Here is a tiny trained network, its code and every weight. The questions are about switching its units off for an input and a class, where a switched-off unit gives its printed mean instead of its output.

import numpy as np


def w(rows, s, z=0):
    codes = np.array(rows[::2]) - 128.0
    scale = np.full(codes.shape[1], s)
    scale[-1] = z or s
    return codes * scale


def f(y):
    return np.maximum(y, 0)


def log_softmax(a):
    a = a - a.max(-1, keepdims=True)
    return a - np.log(np.exp(a).sum(-1, keepdims=True))


def net(x, mask):
    res = np.array(x, float).reshape(1, 3) / 4 @ E
    y = f(res @ A[0][:, :-1].T + A[0][:, -1])
    res = res + np.where(mask, y, B[0][:, -1]) @ B[0][:, :-1]
    return log_softmax(res[-1] @ U[:, :-1].T + U[:, -1])


A, B = {}, {}
E = w([
[255,123,68,115,204,157,129],'x0',
[28,29,75,125,173,202,143],'x1',
[135,35,105,173,148,23,59],'x2',
],0.01)
A[0] = w([
[134,87,122,126,131,77,85,247],'N0',
[85,67,80,89,143,165,127,81],'N1',
[134,97,114,157,161,33,57,97],'N2',
[122,152,124,70,118,162,193,155],'N3',
[82,144,140,146,92,121,111,79],'N4',
[83,74,90,115,156,171,152,134],'N5',
[72,89,86,146,168,157,144,147],'N6',
[169,172,176,106,110,78,134,167],'N7',
[8,134,223,138,71,66,152,92],'N8',
[197,198,175,145,79,57,94,71],'N9',
[214,130,64,99,192,163,140,127],'N10',
[115,201,135,88,131,212,173,90],'N11',
[113,87,70,148,148,21,74,77],'N12',
[118,31,92,165,150,38,104,85],'N13',
[104,121,123,122,149,152,104,100],'N14',
[44,126,180,129,48,124,119,109],'N15',
[131,101,126,141,142,90,81,73],'N16',
[84,71,90,116,146,171,109,86],'N17',
[224,116,49,111,195,157,133,81],'N18',
[131,173,150,78,126,178,206,45],'N19',
[109,185,164,79,139,195,181,106],'N20',
[80,93,63,162,121,190,120,87],'N21',
],0.011,0.015)
B[0] = w([
[83,142,108,41,108,174,8,247],'N0',
[164,185,167,144,162,118,187,165],'N1',
[148,96,152,195,67,194,146,190],'N2',
[109,106,122,121,126,177,69,202],'N3',
[148,113,112,172,131,116,155,144],'N4',
[136,184,175,93,166,115,115,190],'N5',
[165,189,167,70,189,116,108,195],'N6',
[116,154,151,66,186,133,109,208],'N7',
[130,97,76,193,153,59,139,208],'N8',
[223,225,210,129,216,114,185,194],'N9',
[94,97,82,169,136,73,108,216],'N10',
[133,82,142,174,67,189,106,202],'N11',
[151,96,138,188,83,174,141,187],'N12',
[121,97,147,179,97,182,161,198],'N13',
[171,120,145,139,145,121,147,136],'N14',
[122,91,65,171,152,77,144,189],'N15',
[157,122,143,208,103,139,170,147],'N16',
[179,167,159,134,158,119,149,165],'N17',
[121,90,73,199,150,53,209,198],'N18',
[172,103,145,205,97,166,170,169],'N19',
[123,93,136,157,77,165,86,200],'N20',
[182,164,177,139,156,104,159,164],'N21',
],0.012,0.015)
U = w([
[157,184,225,111,189,119,132,115],'0',
[138,94,158,153,56,208,124,92],'1',
[130,100,28,156,154,38,134,108],'2',
[73,141,86,6,125,167,71,249],'3',
[117,135,142,93,81,104,177,103],'4',
[118,126,140,87,104,107,186,107],'5',
],0.016,0.013)

Each question gives the input, the list of numbers given to net, and the class t.
The units are the neurons (one row each of A and B). Each row of codes is followed by its name. A weight is (code - 128) times the scale printed after its matrix; where a second scale follows, it is the last column's (A, B and U).
mask holds one flag per neuron, in row order. A switched-off neuron (its flag False) gives its mean, the last column of its row in B, instead of its output. The means were averaged over made-up inputs and are rounded, as every weight is.
A unit's drop is (log p(t) with every unit on - log p(t) with that unit switched off) / (log p(t) with every unit on - log p(t) with every unit switched off).
unit that matters most: the unit with the biggest drop
top k neurons: the k neurons with the biggest drops, biggest first
drop of u: that unit's drop, to one decimal
input [-1,4,5], class 1: top 4 neurons -> (N9 N13 N12 N2)
input [4,3,1], class 2: unit that matters most -> N18
input [6,-6,-7], class 1: top 2 neurons -> (N11 N20)
input [-8,7,3], class 2: top 4 neurons -> (N8 N15 N9 N7)
input [-5,7,8], class 1: top 3 neurons -> (N13 N12 N2)
input [5,-4,-2], class 2: top 2 neurons -> (N10 N18)
input [8,-3,-7], class 2: top 3 neurons -> (N18 N10 N2)
input [7,-8,8], class 0: top 4 neurons -> (N9 N7 N11 N20)
input [6,-2,-5], class 2: top 3 neurons -> (N18 N10 N2)
input [5,-7,7], class 0: top 3 neurons -> (N9 N7 N11)
input [-2,-1,3], class 3: top 2 neurons -> (N0 N11)
input [3,7,0], class 0: drop of N2 -> 0.0
input [6,2,0], class 2: drop of N18 -> 0.2
input [0,-6,-7], class 1: unit that matters most -> N11
input [1,1,3], class 3: drop of N11 -> 0.1
